Each row has a hidden stage along a path, written after it and counted from one end. A new block has a new path.
[   4   90    7  127  355  -52   97  162  187  -12 -100   53  -79  -62
 -161  197 -285   21 -163 -182  -19  274  -41  241  317  235  128  -37
 -365  215 -371   35 -228  132  -94   23  151 -135  197 -186 -154] : 8
[-143 -319  116 -464 -293 -319 -411  -90 -410   36 -101  206 -278  219
   18  283  -23  422   60 -290  282  -94   58 -260   70  502 -277    9
  -59  104 -279 -327 -124 -252 -286 -218   30 -177   26 -469 -352] : 21
[ 116 -259  139 -203 -175 -261 -174   42  -82  -84  129  217 -568   85
  103  122 -122  228  249  -96  494 -184 -181 -402  199  538  121   59
  -79 -128 -162 -125   -3  -58 -205  -23   40    3 -143 -534  153] : 22
[ 163 -177  -85  112  121  165  165   53  202   12  294   87  -57   -6
 -204 -377   12  -84   50  339   66  -71  -80  256   12 -333  104   -1
  177 -241  253  365  129   92   83  -28   46   97 -190   81  407] : 19
[  -5 -172  -47 -232 -141  117   -9  -31 -502  -10 -134  -46   30   96
 -176  268   74  297  -39  279  -81   15  -13  411 -149  -64   54 -131
   62  165   -5 -114  -21 -385  156  -22   94   44  -39   65   30] : 16
[ -93 -304 -148 -286 -271 -203  -92  -15  -89    8  -30  394 -249   38
   33   90  -66  136   61 -144  380  -49 -156 -200  150  445    9   30
 -261  -22 -115 -114  -68  -97  -34 -265  -18 -215 -145 -285 -204] : 1
[-122   26  -68   -7  235   84  179  -63  -45   19 -126   57  156  112
 -146   64  -16 -104 -190 -172 -147  154   62  350  -97  -26 -104   -2
 -156  171 -207  -29  -80  -62  118 -151   98 -135   55   52 -131] : 12
[ 118  -80  342 -195 -172  -89 -339 -327 -621 -118  -99  161  143  173
  120  200  298  302    0   90  -84 -108   15   80 -392  -86 -137 -114
  497   75   54 -155  144 -511  -80   -9  -26   48   77 -173   65] : 20
[  51  -91 -157  130  157   -1  229   83  420  -22   52    3  -57  -67
  -22 -132  -35 -151   63 -103   44   56  -16  134   81   51  161   59
 -209  -77 -146  171   -7  177  119 -207   72  -94  -18   82   46] : 7
[  25 -264 -303  -54  -86  -10  213  150  166   45   45  -76 -253  -76
   17   80   16   57  262  177  124 -109 -191  163  177  128  478   36
 -296 -139  -31   -8  -19   23  272  -89  183   79 -174  196  117] : 15
[-209 -298  275 -347  -48  -29 -367  -78 -421   78   20  127  -24   95
 -177  -96 -173  569 -240 -202   30    7  278  -57 -152  133 -557   55
  305  243 -319   48  -86 -229 -444 -152   -3 -304   18 -503 -226] : 23
[ 307  -37 -109   73 -101  -27  244    8   64 -112   30  301  -84   22
   43   37  146 -238  190  257  203  -47 -403  196    2   55  424  -96
  -75 -175  230  130  108 -136  307   -4  -44   83 -155   50  257] : 6
[-140  104  293  -51  116  116   21 -187 -346 -111 -449 -306  287   77
    5  302  128  243 -188 -308 -369  261  279  347 -402   21 -228  -15
   73  445 -504 -306  -44 -279   69 -175  135 -134  262  -20 -168] : 11
[ 122  248  322  183  297  255  174 -179 -408 -141 -241 -112  349   14
   -6  217  161   65 -182  151 -430  172  -45  574 -411 -302  152 -107
  294  293 -112  -28   83 -363  207  212  131  107  138   92  258] : 13
[ 131   11  119  211  443  -61 -268 -221   71  -97  304  -11  124  -57
   88  -54   86   67  -80  119 -268 -135  205   86  -87 -430  100  -34
  379 -163   46  184  134   -3 -181   49  159  166  174  144  293] : 17
[  78 -387  -51   58  -34   31  254  257  451  229  408  365 -296 -217
    0 -683 -137   65  249  217  326 -236 -480  -81  245   24  385  221
   75 -359  186  583   78  252  -24   98   41  -78 -476 -225  286] : 24
[ 161  227  446   99  270   42 -198 -415 -614 -154 -106   17  381  103
  193  299  341  148 -125  163 -472  -61   -5  352 -501 -412  108 -139
  588  139   44 -120  179 -512   31  264  126  226  208   78  258] : 16
[  -3 -113  302 -180  -80  178  -91 -159 -593  -15 -148  -60  200  132
 -126   46  152  374 -121  140 -207   30  104  365 -421 -199 -246  -68
  451  233  -64  -22   72 -441  -16   10   30  -23   17 -122   77] : 19
[ -18 -153  -16 -203 -162  -72  -32 -144 -322  -54 -153  -80  -76  125
  128  324  227  164  168   12  -17 -121  -36  109 -174  109  169  -21
  -23   23 -100 -315   49 -300  197 -121  138   88  -29   89   24] : 15
[  67  -76   67  131 -203  333  731  146  322   95 -285 -256  -46   89
 -112 -373  357 -302  412  163   47  120 -463  450  -86 -185  339  131
 -163 -179  147  -91  167  231  644 -103  196  187 -361  222  396] : 15
[ 189  329  347  374   89  350  652 -123   14   56 -424  152  593   50
   -7 -290  515 -452   52  216 -385  280 -631  816 -362 -526  342  -36
  205   41  307   96  194  -89  629  184   76  122 -107  267  244] : 12
[ 237   84  112  267  129  212  423  -17   58   40   -6   98  152  -14
   16 -200  296 -249  183  405 -159  -27 -515  515 -112 -405  527  -16
  179 -181  342  183  181  -46  418  260  147  268 -196  238  451] : 16
[  95 -155 -209   47   83  -34  117   72  220  -42  141  -55 -257  -25
  -18   57   -2  -44  189  163  118  -87 -100   90  195   15  375    2
 -209 -201   17   -2   25  109  159  -70  181  148  -96  146  252] : 15
[ 240  241  -70  426  548    1  301  -41  447  -21  228  484  193  -11
  -43 -243    4 -591 -127   73  -72   75 -345  339  135 -283  307  -47
  -56 -205  236  430   47  188  135  128   24   26    7  104  209] : 8
[ -25  -79 -310 -111  -18 -266 -183 -222 -213   52  -73  521  380  -46
  194  317  193   -1 -126   21 -189  -64 -155  291  -48    8  267 -152
  -84   56   71   63  -72 -399  139 -141  -26 -181  137  278 -488] : 11
[  -6 -142  -46 -273  -22 -348 -389 -144 -286 -148    0  190 -222  129
   98  501  -91  238  -42 -249  181  -81  174 -212   53  442  -78  -87
 -142  103 -310 -243 -108 -271 -232 -204   17 -125  177 -259 -236] : 5
[ 184  -12   88  -46  -74  254   87 -169 -575  -74  -88   75  288  104
 -145  105  277  108  -76  528 -229    0 -153  609 -394 -432  132 -201
  397   79  308   61  159 -500  295  124   17  167  -78  205  304] : 16
[ -89 -109   29   36  211  129  146  170  245  141   14 -111 -105   84
 -385 -244 -124   11  -35   12    6  191   -2  295  281 -161 -112   43
 -160  -30  -68   40  -96  333  -37  -76  219   11  -33  -69   67] : 17
[ 285  347  204  434  542   79  167 -209   49 -216   34  141  310  -83
  160   87  116 -272 -152   82 -331   81 -124  367 -243 -303  346  -91
  227   42   -6  209  133 -141  137  211   73  117  183  134  351] : 10
[  57  -34  153 -160 -191    4   10 -120 -370 -109 -312   20  106  126
   -7  264  179  149   -5  -43  -38  114  -31  249 -268  126  -55  -99
   54  215 -149 -194   13 -359  141 -149  -10  -82   70  -85  -84] : 6
[ 195 -149   15  -36 -148  326  260    9 -331  -83  -30 -163   24   23
 -154   -7  181  153  104  531  -74  -37 -129  504 -315 -291  239  -96
  266   10  193   95  170 -332  354   62   62  191 -203  181  481] : 17
[ -28 -135 -279  -11   43   37  190   22  179  -34  -28    1  -20   18
 -107   23   15 -114    8   -3   35   65   30  233   36   20  102   -9
 -269  -31  -80    7  -21   42  224 -286   82  -71  -43  192   -7] : 12
[ 264 -288 -460  -28 -183  -88   48  -37  281  -92  354  501  -89   32
 -102 -254  112 -316  109  372  372 -163 -179   46   93 -140  172 -119
  -47 -438  500  356  166    7  200 -331 -168  -10 -248  197  223] : 4
[ -34 -218  541 -545 -606 -223 -434 -223 -743  -31 -342  347 -187  403
  -81  168  210  421   88 -154  390   37 -185 -256 -113  367 -490  -73
  217  107  -12 -522   34 -358 -231 -184  -67 -102  -85 -712 -168] : 24
[ 133  -50  -92  -90 -296  143  422   -4 -263 -109 -333   -4  -28   90
   20  273  240  -84  202  191   81   62 -342  400 -226  169  373  -77
 -197   94   11 -207   67 -341  557  -87   35   60 -186  139  157] : 12
[  56 -361 -261 -345 -414 -112  -78  -35 -216 -115   12  248 -244  119
  -67  151   31  126  103   95  392  -98  -18  -68  -36  303  -34  -79
 -136  -66   38  -77   30 -262   99 -365 -103 -125 -174 -108  -20] : 3
[  86 -300 -137   97   23  176  282  196  423  121  270   68 -117  -95
 -209 -567  -42  -45  128  253  148  -44 -149  216  119 -210  128   99
   56 -256  168  455   76  244   94 -100   44  -22 -279   36  287] : 20
[  42 -183  224 -212   30 -232 -494 -213 -454   54  276  676   41   52
   36  -64  -52  332 -193   90   98 -210 -140 -132  -38  -11 -140  -66
  452  -38  147  244   26 -346 -424  134  -80 -139  -44 -440  -83] : 24
[ 179  -45   25  -24  -81 -153    4  -95  -80 -159  -80  101  -99   25
  208  270  145   13  170  -29   95  -70 -139   11  -98  227  286  -51
  -44  -19  -97 -106   62 -225  132  -80   22   24   26  -41   80] : 6
[ 193  -52  180 -174 -272 -145   16  -72 -447 -176 -195  230 -276   86
  213  448   95  161  216   39  272  -79 -370  -60  -94  481  347  -73
  -56   90 -110 -272   40 -424  134   96    7   53  -91 -331  137] : 3
[  73 -358  169 -364 -433 -251 -148    9 -327   30   60  406 -485  101
  161   61    9  322  317   22  519 -281 -430 -374   79  525  188   72
   40 -140   12 -118   43 -251 -102   38  -10  -33 -327 -547   82] : 24
[  59    1 -207  -60  318 -210 -433 -361 -260 -209  244  304  134  143
   -2  346   22  -43 -292   31 -100 -106  332   41 -102 -178 -128 -199
  112  -49   58  -21   35 -280 -154 -196    2    7  231  148  -10] : 13
[   5   -8  120 -218   78 -369 -390 -291 -492 -111  -32  152 -182  221
  273  630  126  177   80 -179   13 -227  -17 -170  -31  282  149  -66
   -2   22 -184 -453  -24 -372 -124   56  173  138  157 -160  -78] : 16
[  65 -112  340 -242 -239   62  -44  -71 -631  -41 -235   32  -49  157
  -42  221  122  372   51  104   30    6 -147  213 -263  149  -42  -64
  251  223 -107 -184   26 -460   25   95   32   15  -54 -319   77] : 20
[ 243   56 -148  103  194   35  -75 -306 -253 -296  122  172  276  -16
   93  249  159  -85 -184  262 -201  -72  159  297 -396 -275  156 -202
  263    9  117  164  172 -432  171 -105  -68   43  121  304  250] : 11
[-265 -324  120 -339  -25 -139 -329   48 -168  122  -28   16 -184   94
 -199   15 -240  501 -138 -338  112   60  283 -101  142  313 -462   78
  -43  206 -443  -95 -205  -13 -425 -233   93 -287   89 -452 -373] : 21
[  24   28  -31  139  489 -228 -338 -178  196 -115  215  139  136  -74
   80  105 -117   35 -254 -242 -187    8  353  -27   36  -74  -84  -45
   68   17 -249  178  -49   28 -318 -160   61 -136  337    8 -131] : 7
[-153 -250  -92 -114  133   44 -268  -76   -5   -7  144  137  177  -65
 -260 -215 -183  286 -367  -62  -70  120  431  113  -58 -171 -461  -28
  155  121 -156  271  -49  -14 -297 -355  -35 -315  106  -82 -172] : 2
[ 197  105  174   39  147  -29 -134 -267 -465 -158  -23  103  138   79
  142  358  231   83  -17  248 -215 -102 -114  268 -251 -203  284 -158
  297   29  103 -113  121 -427  108  192  106  227   98   94  255] : 15

Each row has a hidden stage along a path, written after it and counted from one end. A new block has a new path.
[ 225 -286 -327   26  -85   65 -153   31  -84 -342  162 -244 -242 -209
  203    2  316  129  157   22  180  -59  128  252  266  -76 -358 -537
  177 -235  -42  -67  109  405  234 -162  -55  -17  -95    7   80] : 7
[-135  176 -124  179   48  322   -1 -272 -326 -129  384   -5  214 -312
  126  131  344 -162  399  226 -140 -161  -63  156  159   33  -84   87
    4   34  -25  -52 -207  250  148  172   -1  139  292   84  263] : 8
[ 279 -162 -235   80  -19   20 -250  -43  239  269   -1 -507 -203 -115
  286 -268   59   46 -592   69   56  181  184  -20 -188   63 -219 -412
  190 -405  -60   16  267 -172  114 -149 -138  140  -41 -142 -165] : 23
[  80  378 -231  384  343  344 -239 -440  -82  142  150  -86  183 -411
   93   39  143  -34 -291  -12  -11    2  -13  145 -215  -19 -122   74
   81 -227 -101   26 -209  106  112  194  -19   70   62   43  350] : 25
[  21 -461 -104 -131 -348  -13   87  160   55  130  172 -271 -109   62
  267 -473    4  253 -188  324  -82 -232   26 -114   16  -67 -120 -469
  154  -76  -93   54   90  -41  -66 -236 -137   57  251  -81  -94] : 4
[ 100  182 -158  333  374  301 -217 -518 -191 -153   40   89  322 -177
  184  264  197   26   13  -82  -22  -82   16   40 -237    1 -250  103
   28 -172   -4   22 -264  364  172  140   24    0    9   75  487] : 16
[  65  -77    8  125 -182 -200  102  102  349  394   77  327 -414   18
  295 -472  -89   72 -580 -179  -15  -39    1   69  120 -152  127 -224
  163   34  230  -92  266 -196  -49 -341 -167   -3 -184 -253 -157] : 18
[  55 -350   59  227   68   -5   13 -197  216  201 -133  281  -99  172
  348 -135 -230  316 -575 -108  -72 -221  -58 -159 -300 -182  -51  -63
   56   31   97   78   95  -47  -52 -422   -7   42  -72  -15   59] : 16
[ 541  279 -327  283  511  157 -320 -321 -122 -181 -229  167   42 -245
  -95  131  114  189 -217 -307  357  112   25  156 -375  -99 -343 -196
  290 -305 -140   -8 -266  356  144  158  -50 -272 -268  180  412] : 25
[-213  -58  121  201   65  233  -32 -273  134  459  183 -142   -5   20
  411 -102  -25  -97 -373  240 -234   54   53 -243 -193  161   91  164
  120    7  201  -17  425 -371   -5 -151  -63  455  280 -180 -395] : 19
[ 616   94 -412  232  333   31 -364 -145   13 -216 -219  -45 -161 -318
  -40   85  154  147 -305 -316  365  169   83  253 -196 -114 -412 -416
  246 -394 -141  -28 -117  282  228   37  -33 -264 -387  166  322] : 24
[ 212 -566 -116  232  203  282 -195 -341 -128 -359 -207 -193  427   11
  148  248  -86  402  -87  181 -128 -385  -65 -284 -540 -151 -526 -217
  -20 -140 -216  212 -258  304   60  -40  151 -173  167  410  558] : 2
[-192 -520  345  323 -202   96  223 -100  146  192   80  174  271   15
  204   44 -245  -93 -197  340 -616 -449 -300 -371 -261 -167  -18  203
 -242  369   80   86   23 -377  -59 -156  146  -17  407  368  208] : 2
[ 225  -67 -273  315  314  220 -313 -450    7  -84 -131 -111  253 -134
  231   68   15  292 -441 -119    7 -158   48   -6 -400 -109 -359 -147
    0 -340 -121  148 -292  295   96  -18   42  -67 -121   74  578] : 18
[  13 -281  169  292  -99   61  -12 -123  317  555   -5 -286   64  -87
  258  -60 -206 -252 -694  307 -468   -8 -134 -309 -438   37   20  164
 -175   19  -24   95  191 -725   29 -179   65  251  288  206 -124] : 23
[ -35  -86  194  148 -352 -220  118  127  449  569  254   -6 -314   26
  415 -379   36 -403 -482   42 -313  110   61  -68  142   49  155  -80
   15   -3  329 -159  478 -456   73 -247 -219  134   44 -302 -320] : 18
[-179 -293  116   27 -301  -65  261  179  187  253  260  352 -312   54
  276 -536 -104  220 -186   84  -71 -257  -57  -56  270 -185  140 -293
  295  243  254 -113  400  -92 -151 -288 -166  -25  128 -220 -283] : 0
[ 530  407 -345  147  210  -80 -190   13  -35 -125  -63  308 -270 -358
 -138  -89  259  -56  -70 -372  370  246   41  369  125  -76 -188 -322
  324 -188   45 -184  -95  198  171  189 -118 -305 -411   25  200] : 22
[ 190  158 -364  247  -67  109 -277  -84  113  140  261 -539 -125 -609
  150  -63  302 -304 -331   71  -82  171   72  330  174   26 -188 -259
  -46 -366 -114  -45    9 -130  293  100   -8  114  -53   26  174] : 24
[-127  273  179  450   -1   56   87 -148  219  418  234  377  -60 -313
  139    6   21 -475 -303  -36 -373    4 -172   55   93  -45  195  346
  -95  247  311 -144  179 -434   64   41   22   94   43   47   17] : 21
[ 159  107  104   74  -92 -237  185  114  185  346    9  592 -316   87
  120 -384  -48  -53 -303 -186   34   41  -76    5   36  -87  185  -62
  228  172  241 -154  149 -213  -67 -165 -194 -103 -121 -145 -172] : 18
[-105 -221   94 -101 -376  -49  203  172  105  315  321  -62  -94  141
  291 -563   52   11  -80  313 -176 -160   45 -177  100   18   51 -304
  232   38  118  -73  245 -110 -108 -110 -274   37  340 -266 -229] : 3
[ -83  -69 -168   11  -48  252  -69  -70 -156 -119  369 -228  -82 -180
  243 -121  317   39  299  227   61  -26  152   70  287   81 -176 -329
  330 -105  118 -126  319  256  108   50 -131  155  207 -178 -190] : 2
[ 130   46 -121  119  190  257  -56 -313 -420 -237   69    0  286 -218
   24  354  261 -113  409  204  -48  -35 -126   21 -158   87 -181  146
  -25   23 -171    6 -332  145  208  146  105  114  250  350  251] : 12
[ 203 -165  -64  426  241  243 -200 -358 -104 -456    5   51  396 -178
  102  425  184  -45  211  -41 -175 -266  -30  -37 -211 -133 -508  -88
  -51 -115   36    6 -210  497  226  189   80 -339   11  315  734] : 3
[ 392 -202 -221   98   24    4 -183 -124  -62 -334    9 -170  109   -2
  196   42  279   66   87  -62   76 -109  130   61 -134  -66 -472 -441
   82 -362  -98   -4 -223  554  222   -7 -146 -292  -69   37  505] : 8
[ -94 -225  374  153 -185  -31  265  -76   45  384   80  185  131   99
  217   67  -84 -395  -70  329 -490  -74 -250 -330 -259   84  179  395
 -195  342   84  -16   59 -578   40 -158   43  220  427  253 -160] : 14
[ 123  -20 -324 -199 -330  -32   -6   85 -148   61  344 -422  -67 -160
  240 -427  367  -16   75  253   37  -10  108  199  221   69 -111 -445
   99 -305 -218  -22 -219  177  134  -22 -221   95  194 -194   95] : 11
[-180 -370 -159  154 -186  293 -123 -141   -3  -57  389 -589   54 -261
  392   -2  232  -34   17  379 -258 -197   95   22  175   22 -265 -276
  -28 -174   -7   27  221  101  170  -96   14  266  293  -23   40] : 4
[ 465   78 -321   43  -96 -160 -210   27   21 -169   87 -217 -134 -243
  159  -65  418 -225   22 -156  128  195  166  286  171   34 -326 -455
   80 -415  -30 -130 -120  289  341   71 -166 -209 -238  -69  309] : 16
[ 506   92 -360  167  486  235 -295 -348 -310 -251 -372   60  277 -253
 -192  228    9  298 -137  -55  228   13 -116   -6 -550  -46 -363  -65
  131 -168 -323  138 -506  119   77  211  162 -135  -91  463  459] : 21
[-151 -399   23  221  275  432  -10 -395 -206 -128  -38  154  276   91
  199  130 -179  496  -44  241  -94 -436 -128 -300 -409 -124 -196   52
  138  170  -39  161  -18  171 -126 -165  133  146  313  233  120] : 4
[ 212 -416  276  216 -255 -250  178  142  280   39   -5  325  -91  191
  198  -29  -33 -225 -109  -37 -293 -197 -101 -171  -91 -168 -144 -138
  -57  147  210  -93  139  -49   85 -234 -111 -319    9  140  177] : 6
[ 181 -280  169  433  279   80  -88 -292  318  304 -299  248   18  108
  209   75 -356  147 -767 -104 -167 -112 -115 -319 -637 -153 -109  117
   33   44   99   95  179 -302  -49 -277   60  -12  -46  205   57] : 23
[ 572   -2 -374  -41  263   16 -166 -142 -362 -405 -280  171   66 -113
 -117  117  170  295  163 -132  374   28  -55  131 -256  -62 -345 -285
  198 -178 -291   40 -496  372  153   62   27 -227 -165  319  391] : 15
[ 341 -105 -251   50  310  130 -156 -227 -100   52 -333  125   61   22
   18 -174 -186  541 -474  -31  233  -77  -67 -131 -539  -96 -182 -179
  247 -118 -225  164 -256   -7 -115  -92   28  -16  -55  167  144] : 20
[ 254  -69 -221 -183 -211  -61  -14   59 -148  -21  185 -281  -17   19
  198 -319  319   10  130  182   91   14  122   61   23   84 -189 -428
  174 -286 -165  -36 -181  246  123   -9 -253  -35  159 -138   94] : 10
[ 198 -502  324  347  -52 -150  139  -68  209  -40 -157  449   -3  190
  214  288 -135 -159 -146  -90 -311 -237 -197 -216 -288 -200 -149   97
 -180  236  166  -17   63  -72  133 -350   66 -213   -9  353  240] : 10
[ 158 -346 -193  302  148  291 -213 -352 -142 -382  -27 -220  470 -201
  129  233   72  217   12  140 -191 -383  -60  -98 -317 -160 -514 -205
  -95 -191 -195  159 -374  401  134  116  135 -230  134  354  764] : 2
[ 280  110  169  318  224  -36   81 -121   38  177 -257  651   46  -76
 -139  140 -176 -164 -244 -121 -129    8 -292 -144 -387 -101   42  303
   19  317   95  -46 -111 -394  -15   51  102 -169  -41  409  122] : 21
[ 109   77  -90  262  440  292 -179 -535 -143  -27 -102  182  300   65
  225   98    9  285 -189  -83   60 -120   30 -150 -468  -12 -207   77
  165 -148    0   79 -191  310   10   21  -33   24   36   -6  325] : 17
[  77  200  -99  237  157  192   18 -282 -340 -244  166  324  245 -267
   -4  248  267 -125  387   16  -70 -180 -165  166   20  -73 -127  142
  -45   99  -57  -45 -425  320  162  176   50  -95  116  266  503] : 10
[  92 -603   92  190  154  251  -31 -299  -96 -133 -213  -20  396  209
  173  171 -215  360 -136  279 -223 -401 -136 -457 -650 -108 -337  -28
  -11   59 -144  211 -144   64  -61 -148  116  -45  321  386  300] : 4
[  58 -251  -26  285  141  311 -135 -396 -136 -195   44 -200  570  -22
  191  188   73   74   36  242 -305 -353  -35 -254 -444  -49 -412  -34
  -91 -146 -121  144 -322  312   78  154   36 -141  308  238  643] : 4
[ 202   98  -92   42 -136   -4   50    1 -276 -108  191  -41   57 -357
  -27  220  371 -486  442  211 -146  123 -150  168  158  118  -66   71
 -121   72 -109 -122 -238 -133  303  165   58   59  191  332  118] : 13
[  53  173 -297  -48 -265   21   49  200 -175 -163  456   21 -235 -441
   16 -313  435 -118  410   83  110  -25   32  400  651  -43  -75 -444
  262  -23   60 -220   24  252  142  185 -151 -112   26 -118   50] : 2
[ 554 -161 -478  -92  -62 -113 -223   33 -115 -236 -130 -301  -67 -218
   54 -130  228  184 -130  -42  235   58   59  219  -71  -54 -381 -550
   65 -404 -331   59 -390  230  220  -34  -28 -168 -190  153  374] : 16
